Here is a tiny trained network, its code and every weight. The questions are about switching its units off for an input and a target symbol, where a switched-off unit gives its printed mean instead of its output.

import numpy as np


def w(rows, s, z=0):
    codes = np.array(rows[::2]) - 128.0
    scale = np.full(codes.shape[1], s)
    scale[-1] = z or s
    return codes * scale


def norm(h):
    return h / np.sqrt((h * h).mean(-1, keepdims=True) + 1e-5)


def f(y):
    return np.maximum(y, 0)


def softmax(a):
    e = np.exp(a - a.max(-1, keepdims=True))
    return e / e.sum(-1, keepdims=True)


def log_softmax(a):
    a = a - a.max(-1, keepdims=True)
    return a - np.log(np.exp(a).sum(-1, keepdims=True))


def net(x, mask):
    ids = ['ΣΦβεηλτ'.index(c) for c in x.split()]
    T = len(ids)
    res = E[ids] + P[:T]
    u = 0
    for l in range(2):
        r = norm(res)
        for j in range(2):
            rows = slice(4 * j, 4 * j + 4)
            q, k, v = (r @ M[l][rows].T for M in (Q, K, V))
            z = softmax(np.where(np.tri(T) > 0, q @ k.T / 4**0.5, -1e9)) @ v
            o = O[l][rows]
            res = res + np.where(mask[u + j], z, o[:, -1]) @ o[:, :-1]
        u += 2
        y = f(norm(res) @ A[l][:, :-1].T + A[l][:, -1])
        res = res + np.where(mask[u : u + 8], y, B[l][:, -1]) @ B[l][:, :-1]
        u += 8
    return log_softmax(norm(res)[-1] @ U[:, :-1].T + U[:, -1])


Q, K, V, O, A, B = {}, {}, {}, {}, {}, {}
E = w([
[75,171,77],'Σ',
[11,100,106],'Φ',
[197,186,207],'β',
[135,172,116],'ε',
[137,27,119],'η',
[128,242,185],'λ',
[97,3,161],'τ',
],0.017)
P = w([
[135,131,140],'0',
[181,86,77],'1',
[255,210,197],'2',
[181,188,116],'3',
[136,174,97],'4',
[160,48,126],'5',
[110,31,92],'6',
[128,42,143],'7',
[108,160,148],'8',
[129,153,190],'9',
[78,157,173],'10',
],0.0081)
Q[0] = w([
[214,3,139],'L0H1',
[97,196,124],'L0H1',
[149,91,131],'L0H1',
[123,95,125],'L0H1',
[120,121,139],'L0H2',
[142,173,98],'L0H2',
[152,109,59],'L0H2',
[145,128,173],'L0H2',
],0.018)
K[0] = w([
[252,126,101],'L0H1',
[46,156,132],'L0H1',
[171,124,118],'L0H1',
[183,90,133],'L0H1',
[114,129,133],'L0H2',
[174,109,117],'L0H2',
[152,160,143],'L0H2',
[139,115,75],'L0H2',
],0.02)
V[0] = w([
[20,147,193],'L0H1',
[155,124,119],'L0H1',
[21,139,67],'L0H1',
[18,140,86],'L0H1',
[103,222,139],'L0H2',
[2,155,49],'L0H2',
[160,137,154],'L0H2',
[100,208,135],'L0H2',
],0.0087)
O[0] = w([
[212,181,75,235],'L0H1',
[110,112,137,100],'L0H1',
[139,209,144,254],'L0H1',
[149,205,134,254],'L0H1',
[136,99,197,146],'L0H2',
[10,84,130,236],'L0H2',
[161,131,147,100],'L0H2',
[127,103,181,149],'L0H2',
],0.012,0.0082)
A[0] = w([
[147,220,62,151],'L0N1',
[116,39,175,165],'L0N2',
[92,114,158,68],'L0N3',
[143,105,49,37],'L0N4',
[80,123,224,142],'L0N5',
[72,103,145,100],'L0N6',
[212,190,64,6],'L0N7',
[245,249,143,199],'L0N8',
],0.013,0.002)
B[0] = w([
[139,88,195,230],'L0N1',
[103,76,203,156],'L0N2',
[133,133,159,141],'L0N3',
[131,149,44,131],'L0N4',
[207,86,79,158],'L0N5',
[114,123,170,153],'L0N6',
[101,109,217,176],'L0N7',
[88,5,112,249],'L0N8',
],0.02,0.013)
Q[1] = w([
[161,175,68],'L1H1',
[185,27,110],'L1H1',
[210,187,14],'L1H1',
[146,50,142],'L1H1',
[183,122,106],'L1H2',
[127,192,32],'L1H2',
[8,3,162],'L1H2',
[180,81,195],'L1H2',
],0.014)
K[1] = w([
[75,114,159],'L1H1',
[117,208,123],'L1H1',
[5,141,189],'L1H1',
[149,177,110],'L1H1',
[134,130,91],'L1H2',
[110,74,152],'L1H2',
[184,188,185],'L1H2',
[141,170,74],'L1H2',
],0.023)
V[1] = w([
[61,163,13],'L1H1',
[120,112,35],'L1H1',
[107,134,139],'L1H1',
[178,71,61],'L1H1',
[184,136,217],'L1H2',
[104,199,6],'L1H2',
[36,140,59],'L1H2',
[110,170,136],'L1H2',
],0.018)
O[1] = w([
[244,99,65,10],'L1H1',
[194,157,78,78],'L1H1',
[127,106,119,137],'L1H1',
[142,207,102,135],'L1H1',
[163,154,204,157],'L1H2',
[20,6,86,26],'L1H2',
[154,107,39,166],'L1H2',
[155,102,130,161],'L1H2',
],0.019,0.012)
A[1] = w([
[163,169,150,118],'L1N1',
[10,139,148,251],'L1N2',
[136,125,194,104],'L1N3',
[97,106,91,126],'L1N4',
[204,111,255,162],'L1N5',
[193,132,98,137],'L1N6',
[198,142,66,176],'L1N7',
[160,118,224,97],'L1N8',
],0.021,0.0033)
B[1] = w([
[109,153,195,153],'L1N1',
[216,120,251,252],'L1N2',
[99,127,75,190],'L1N3',
[104,132,163,145],'L1N4',
[52,98,32,224],'L1N5',
[128,59,159,141],'L1N6',
[182,71,149,146],'L1N7',
[82,114,62,206],'L1N8',
],0.027,0.018)
U = w([
[71,47,58,203],'Σ',
[140,58,196,181],'Φ',
[159,175,133,178],'β',
[208,253,205,150],'ε',
[233,123,43,84],'η',
[110,232,2,87],'λ',
[213,119,58,1],'τ',
],0.0096,0.0039)

Each question gives the input, a string of symbols that net reads in full, and the target symbol t.
The units are the heads (4 rows each of Q, K, V and O) and the neurons (one row each of A and B). Each row of codes is followed by its name. A weight is (code - 128) times the scale printed after its matrix; where a second scale follows, it is the last column's (O, A, B and U).
mask holds one flag per unit, layer by layer, with each layer's heads first. A switched-off unit (its flag False) gives its mean, the last column of its rows in O or B, instead of its output. The means were averaged over made-up inputs and are rounded, as every weight is.
A unit's drop is (log p(t) with every unit on - log p(t) with that unit switched off) / (log p(t) with every unit on - log p(t) with every unit switched off).
The circuit of an input: a set's keep is (log p(t) with only the set's units on - log p(t) with every unit switched off) / (log p(t) with every unit on - log p(t) with every unit switched off). Starting from the 12 units with the biggest drops (on a tie, the unit counted first), units are removed one at a time, each time the one whose removal leaves the highest keep (on an exact tie, the one counted first), for as long as the keep stays at least 0.8.
circuit, biggest first: the units of the circuit, biggest drop first
k most important neurons: the k neurons with the biggest drops, biggest first
k most important neurons of layer l: the k neurons of layer l with the biggest drops, biggest first
which heads matter: for each layer, one digit per head in row order, 1 if its drop is at least 0.15 and else 0, layers parted by /
input Σ Φ τ, target Σ: 2 most important neurons of layer 1 => [L1N5 L1N8]
input λ η η ε, target λ: circuit, biggest first => [L1H2 L1N2 L1N5]
input λ Φ λ Φ Φ Σ Σ, target λ: which heads matter => 10 / 11
input η Φ Φ Σ Σ Φ, target η: most important neuron => [L0N4]
input ε Φ Φ β η Φ λ ε Σ Σ Σ, target ε: which heads matter => 11 / 11
input Σ η Φ Φ η Φ λ, target Σ: 2 most important neurons of layer 0 => [L0N8 L0N1]
input Σ Φ Φ Φ λ ε Φ Φ Φ, target ε: which heads matter => 01 / 10
input Σ Σ Φ Σ Φ η, target Σ: which heads matter => 10 / 01
input λ Φ Σ, target Σ: 2 most important neurons => [L0N8 L1N5]
input η Φ Φ Σ η Σ, target η: which heads matter => 11 / 10
input η Φ Φ β, target Σ: which heads matter => 10 / 01
input η ε β λ ε λ Φ η Φ, target η: 2 most important neurons of layer 0 => [L0N4 L0N8]
input Φ β Σ, target Σ: 3 most important neurons => [L0N8 L0N1 L1N5]
input λ Φ τ, target Σ: circuit, biggest first => [L1N5]
input η Φ Φ Φ η Φ ε λ Φ η, target η: 4 most important neurons of layer 0 => [L0N4 L0N8 L0N1 L0N5]
input η τ τ Φ ε λ η λ ε, target η: 2 most important neurons => [L0N8 L0N4]
input λ η Φ τ ε, target λ: circuit, biggest first => [L1N2 L1H2 L1N5]
input λ Σ Σ λ λ Φ Φ Φ Σ η λ, target λ: which heads matter => 10 / 01
input τ η Σ η β Φ ε, target η: 2 most important neurons => [L0N4 L0N1]
input Φ ε Φ λ λ Φ Φ β, target Σ: which heads matter => 00 / 00
input η Φ β λ λ, target η: most important neuron => [L0N8]
